Below are the code and all the weights of a small trained network. Each question names an input and a target symbol and asks about switching units off, where a switched-off unit gives its printed mean instead of its output.

import numpy as np


def w(rows, s, z=0):
    codes = np.array(rows[::2]) - 128.0
    scale = np.full(codes.shape[1], s)
    scale[-1] = z or s
    return codes * scale


def norm(h):
    return h / np.sqrt((h * h).mean(-1, keepdims=True) + 1e-5)


def f(y):
    return np.maximum(y, 0)


def softmax(a):
    e = np.exp(a - a.max(-1, keepdims=True))
    return e / e.sum(-1, keepdims=True)


def log_softmax(a):
    a = a - a.max(-1, keepdims=True)
    return a - np.log(np.exp(a).sum(-1, keepdims=True))


def net(x, mask):
    ids = ['ΔΘΣΨβζμτφ'.index(c) for c in x.split()]
    T = len(ids)
    res = E[ids] + P[:T]
    u = 0
    for l in range(2):
        r = norm(res)
        for j in range(3):
            rows = slice(3 * j, 3 * j + 3)
            q, k, v = (r @ M[l][rows].T for M in (Q, K, V))
            z = softmax(np.where(np.tri(T) > 0, q @ k.T / 3**0.5, -1e9)) @ v
            o = O[l][rows]
            res = res + np.where(mask[u + j], z, o[:, -1]) @ o[:, :-1]
        u += 3
        y = f(norm(res) @ A[l][:, :-1].T + A[l][:, -1])
        res = res + np.where(mask[u : u + 4], y, B[l][:, -1]) @ B[l][:, :-1]
        u += 4
    return log_softmax(norm(res)[-1] @ U[:, :-1].T + U[:, -1])


Q, K, V, O, A, B = {}, {}, {}, {}, {}, {}
E = w([
[74,121,124,59,149,105,193,71,126,89,103,188],'Δ',
[160,97,187,80,92,156,129,108,123,145,144,105],'Θ',
[217,166,96,64,118,101,139,115,84,78,115,137],'Σ',
[162,138,204,114,114,87,137,160,177,102,100,105],'Ψ',
[139,66,87,176,161,162,149,133,118,174,104,168],'β',
[90,99,167,120,100,144,111,77,159,164,116,85],'ζ',
[113,254,99,175,144,142,145,147,151,89,30,125],'μ',
[118,168,97,122,49,150,111,179,79,137,133,160],'τ',
[78,101,123,132,137,114,125,122,193,118,126,62],'φ',
],0.025)
P = w([
[79,163,164,72,111,2,199,146,123,236,31,231],'0',
[122,94,152,86,106,131,169,202,166,144,30,183],'1',
[136,98,100,111,135,163,115,162,163,123,122,199],'2',
[152,118,81,129,146,168,85,158,142,133,133,175],'3',
[147,129,61,149,151,164,70,156,134,143,149,142],'4',
[124,125,56,158,150,141,22,167,122,163,120,77],'5',
],0.0065)
Q[0] = w([
[157,118,139,118,124,108,166,148,190,129,71,137],'0.h1',
[84,153,133,135,53,154,153,195,117,110,81,108],'0.h1',
[105,153,84,86,112,70,89,218,98,163,150,115],'0.h1',
[139,168,131,158,145,156,89,84,131,111,100,70],'0.h2',
[116,170,76,145,103,146,83,193,136,98,130,114],'0.h2',
[167,41,139,50,99,127,143,141,103,150,128,117],'0.h2',
[107,151,81,154,191,150,149,196,210,116,161,127],'0.h3',
[163,164,124,130,96,107,100,205,31,139,140,150],'0.h3',
[144,129,149,112,140,155,109,142,67,127,54,254],'0.h3',
],0.0077)
K[0] = w([
[110,104,34,104,160,144,142,130,68,72,3,109],'0.h1',
[81,120,112,139,89,113,94,173,158,29,199,53],'0.h1',
[132,107,77,62,46,123,123,158,138,180,126,170],'0.h1',
[140,157,195,166,133,200,65,69,135,137,129,125],'0.h2',
[114,121,90,146,139,102,133,184,122,104,234,63],'0.h2',
[140,91,115,89,113,155,141,150,94,109,202,144],'0.h2',
[147,193,104,195,195,101,88,177,175,61,106,134],'0.h3',
[208,172,129,113,156,138,57,206,1,80,201,172],'0.h3',
[151,157,93,127,150,194,189,82,40,111,96,172],'0.h3',
],0.007)
V[0] = w([
[125,145,130,119,117,12,162,145,210,156,98,140],'0.h1',
[69,97,151,116,133,205,119,126,159,103,185,100],'0.h1',
[148,144,175,119,150,156,104,125,83,159,178,120],'0.h1',
[129,107,146,127,136,79,101,133,176,76,161,64],'0.h2',
[99,164,136,158,122,253,96,87,220,27,104,82],'0.h2',
[67,103,119,166,198,47,75,137,126,129,157,74],'0.h2',
[110,100,90,167,162,148,166,88,132,129,115,157],'0.h3',
[155,161,193,131,217,164,137,114,154,117,131,136],'0.h3',
[233,183,202,108,95,138,201,121,160,172,99,240],'0.h3',
],0.0069)
O[0] = w([
[124,64,120,25,153,38,207,136,55,148,167,152,254],'0.h1',
[142,165,78,97,84,144,120,116,176,176,151,151,67],'0.h1',
[210,63,89,132,69,156,64,108,108,133,121,60,44],'0.h1',
[115,117,78,247,74,160,78,74,159,145,205,136,109],'0.h2',
[82,149,54,121,71,99,83,177,143,68,79,127,112],'0.h2',
[96,95,71,137,156,201,62,104,114,34,104,93,43],'0.h2',
[212,174,180,97,107,84,101,198,38,190,138,9,108],'0.h3',
[30,190,78,145,48,87,132,165,155,255,117,109,102],'0.h3',
[55,142,20,181,142,172,49,79,161,84,116,83,202],'0.h3',
],0.0059,0.0056)
A[0] = w([
[180,138,127,127,157,69,150,120,7,153,105,150,46],'0.n1',
[93,116,100,144,102,127,98,118,244,129,163,138,2],'0.n2',
[135,91,94,154,203,135,173,192,120,255,120,103,74],'0.n3',
[170,142,77,88,151,87,150,50,108,32,150,101,132],'0.n4',
],0.008,0.0029)
B[0] = w([
[196,135,174,203,67,184,5,102,140,66,86,153,233],'0.n1',
[128,116,154,142,114,139,91,168,121,69,92,25,159],'0.n2',
[208,159,149,180,182,162,184,109,153,88,104,255,208],'0.n3',
[202,173,157,185,101,70,91,8,209,142,104,72,254],'0.n4',
],0.0081,0.0057)
Q[1] = w([
[199,147,201,77,152,95,217,123,129,59,92,160],'1.h1',
[130,90,121,80,188,178,175,39,120,196,91,151],'1.h1',
[126,105,119,146,167,100,149,107,182,176,161,59],'1.h1',
[79,201,77,132,147,100,124,161,149,120,138,166],'1.h2',
[119,122,15,180,52,81,33,146,112,130,144,95],'1.h2',
[125,86,201,73,214,110,178,147,201,147,139,73],'1.h2',
[80,152,132,109,185,97,163,136,178,143,156,55],'1.h3',
[137,105,38,193,164,150,113,254,74,78,78,210],'1.h3',
[98,139,138,124,69,133,70,133,106,36,33,162],'1.h3',
],0.0072)
K[1] = w([
[174,176,121,156,242,84,162,94,115,63,143,204],'1.h1',
[107,139,145,111,176,177,147,74,138,184,115,172],'1.h1',
[203,100,206,104,162,77,193,137,187,182,148,107],'1.h1',
[109,181,117,153,181,102,152,149,122,117,117,95],'1.h2',
[153,158,50,132,84,104,61,140,188,45,85,2],'1.h2',
[70,71,246,136,134,127,193,139,142,189,162,138],'1.h2',
[79,91,203,31,133,74,142,164,134,87,141,71],'1.h3',
[94,133,60,205,169,156,166,182,182,119,139,147],'1.h3',
[109,139,15,159,162,135,99,115,159,151,104,97],'1.h3',
],0.0085)
V[1] = w([
[216,120,199,158,145,83,189,106,54,144,89,190],'1.h1',
[177,167,132,144,153,94,184,98,88,180,121,62],'1.h1',
[102,81,190,70,96,119,133,175,101,196,166,145],'1.h1',
[51,153,147,145,172,146,202,173,131,155,87,201],'1.h2',
[102,101,109,121,125,184,140,118,80,172,148,122],'1.h2',
[130,183,141,92,143,87,172,71,121,144,157,178],'1.h2',
[121,170,83,31,66,164,51,78,83,120,82,79],'1.h3',
[104,119,38,149,124,129,201,148,218,139,57,73],'1.h3',
[195,143,109,96,35,1,161,190,56,81,237,187],'1.h3',
],0.0061)
O[1] = w([
[57,109,62,163,94,130,133,132,180,153,163,97,254],'1.h1',
[198,96,107,115,70,152,92,243,171,93,96,172,133],'1.h1',
[153,192,99,154,168,172,60,149,134,62,92,93,101],'1.h1',
[177,56,178,196,51,150,95,142,80,140,211,137,161],'1.h2',
[41,148,164,78,110,85,124,101,73,126,182,144,82],'1.h2',
[119,168,122,237,70,125,80,229,87,179,224,117,205],'1.h2',
[100,1,69,140,165,58,123,212,193,144,172,160,107],'1.h3',
[179,75,75,99,161,207,131,81,153,159,87,178,141],'1.h3',
[84,64,147,153,126,132,132,116,168,132,73,66,94],'1.h3',
],0.0073,0.0071)
A[1] = w([
[99,107,163,140,118,131,69,146,142,65,117,100,1],'1.n1',
[116,135,63,154,226,146,190,214,162,156,69,119,117],'1.n2',
[141,121,215,117,126,61,201,180,141,208,180,139,92],'1.n3',
[135,48,254,82,146,12,224,167,186,183,181,136,198],'1.n4',
],0.0087,0.003)
B[1] = w([
[170,36,140,208,79,130,95,142,169,112,175,58,145],'1.n1',
[162,151,95,159,45,53,69,166,54,166,105,116,160],'1.n2',
[43,83,105,29,153,89,205,73,161,182,136,149,214],'1.n3',
[51,188,151,126,127,164,200,97,122,247,170,181,250],'1.n4',
],0.011,0.013)
U = w([
[67,85,131,94,117,70,205,84,156,227,174,133,227],'Δ',
[74,13,189,248,66,123,42,186,189,173,199,78,24],'Θ',
[164,81,137,97,164,59,85,23,210,103,72,75,251],'Σ',
[105,58,155,89,180,111,93,124,105,131,89,106,91],'Ψ',
[184,2,123,198,225,210,75,149,120,187,139,254,125],'β',
[52,214,179,119,97,199,100,88,65,72,114,81,34],'ζ',
[64,151,34,165,116,66,92,240,88,162,80,113,166],'μ',
[5,6,71,160,173,118,106,91,111,27,106,176,123],'τ',
[121,76,103,148,170,101,136,139,113,114,172,111,9],'φ',
],0.0062,0.0024)

Each question gives the input, a string of symbols that net reads in full, and the target symbol t.
The units are the heads (3 rows each of Q, K, V and O) and the neurons (one row each of A and B). Each row of codes is followed by its name. A weight is (code - 128) times the scale printed after its matrix; where a second scale follows, it is the last column's (O, A, B and U).
mask holds one flag per unit, layer by layer, with each layer's heads first. A switched-off unit (its flag False) gives its mean, the last column of its rows in O or B, instead of its output. The means were averaged over made-up inputs and are rounded, as every weight is.
A unit's drop is (log p(t) with every unit on - log p(t) with that unit switched off) / (log p(t) with every unit on - log p(t) with every unit switched off).
The circuit of an input: a set's keep is (log p(t) with only the set's units on - log p(t) with every unit switched off) / (log p(t) with every unit on - log p(t) with every unit switched off). Starting from the 12 units with the biggest drops (on a tie, the unit counted first), units are removed one at a time, each time the one whose removal leaves the highest keep (on an exact tie, the one counted first), for as long as the keep stays at least 0.8.
circuit, biggest first: the units of the circuit, biggest drop first
most important unit: the unit with the biggest drop
top k neurons: the k neurons with the biggest drops, biggest first
top k neurons in layer l: the k neurons of layer l with the biggest drops, biggest first
which heads matter: for each layer, one digit per head in row order, 1 if its drop is at least 0.15 and else 0, layers parted by /
drop when u is switched off: that unit's drop, to one decimal
input Δ ζ μ β ζ, target Θ: which heads matter -> 001 / 100
input φ Θ φ β Ψ φ, target Σ: top neuron -> 0.n2
input τ β Θ Σ τ, target μ: circuit, biggest first -> 1.h2; 1.n4
input ζ ζ ζ, target Σ: top 2 neurons -> 1.n4; 0.n2
input Θ β τ Θ φ Θ, target Σ: top 2 neurons in layer 0 -> 0.n3; 0.n2
input Θ φ Ψ ζ Ψ Ψ, target Σ: circuit, biggest first -> 0.h2; 1.h2; 1.n4
input μ Ψ Ψ, target Θ: circuit, biggest first -> 0.h3; 0.n2; 1.n1
input ζ μ β Σ φ ζ, target Θ: which heads matter -> 011 / 100
input Θ ζ φ φ, target Θ: which heads matter -> 011 / 000
input Δ φ β Δ τ, target ζ: which heads matter -> 000 / 001
input Ψ Ψ ζ ζ Σ ζ, target Σ: which heads matter -> 010 / 110
input β Σ Δ φ τ, target τ: which heads matter -> 011 / 111
input Θ ζ Θ Θ μ, target μ: which heads matter -> 000 / 000
input φ Ψ Θ Δ β Θ, target Θ: most important unit -> 0.h1
input Σ Σ φ Ψ φ φ, target Σ: top 3 neurons -> 1.n4; 0.n3; 0.n2
input φ Σ φ, target Θ: which heads matter -> 111 / 001
input Θ Σ Θ Δ φ Θ, target Σ: top 2 neurons -> 1.n4; 0.n2
input Δ φ τ, target τ: top 2 neurons in layer 1 -> 1.n4; 1.n3
input Θ ζ ζ τ, target Θ: top 3 neurons in layer 1 -> 1.n1; 1.n3; 1.n4
input τ Θ Σ Θ, target Θ: most important unit -> 0.h2
input ζ τ Ψ φ Σ Ψ, target Θ: which heads matter -> 011 / 000
input Σ φ ζ β τ, target ζ: top 2 neurons in layer 0 -> 0.n4; 0.n3
input Σ β Σ Σ τ, target μ: drop when 1.n4 is switched off -> 0.1
input ζ Σ μ, target μ: drop when 0.n3 is switched off -> 0.0
input ζ β Σ, target Σ: drop when 1.n4 is switched off -> 0.1
input τ ζ τ, target Θ: drop when 0.h2 is switched off -> 0.6
input μ μ Σ Σ, target Σ: top neuron in layer 0 -> 0.n4
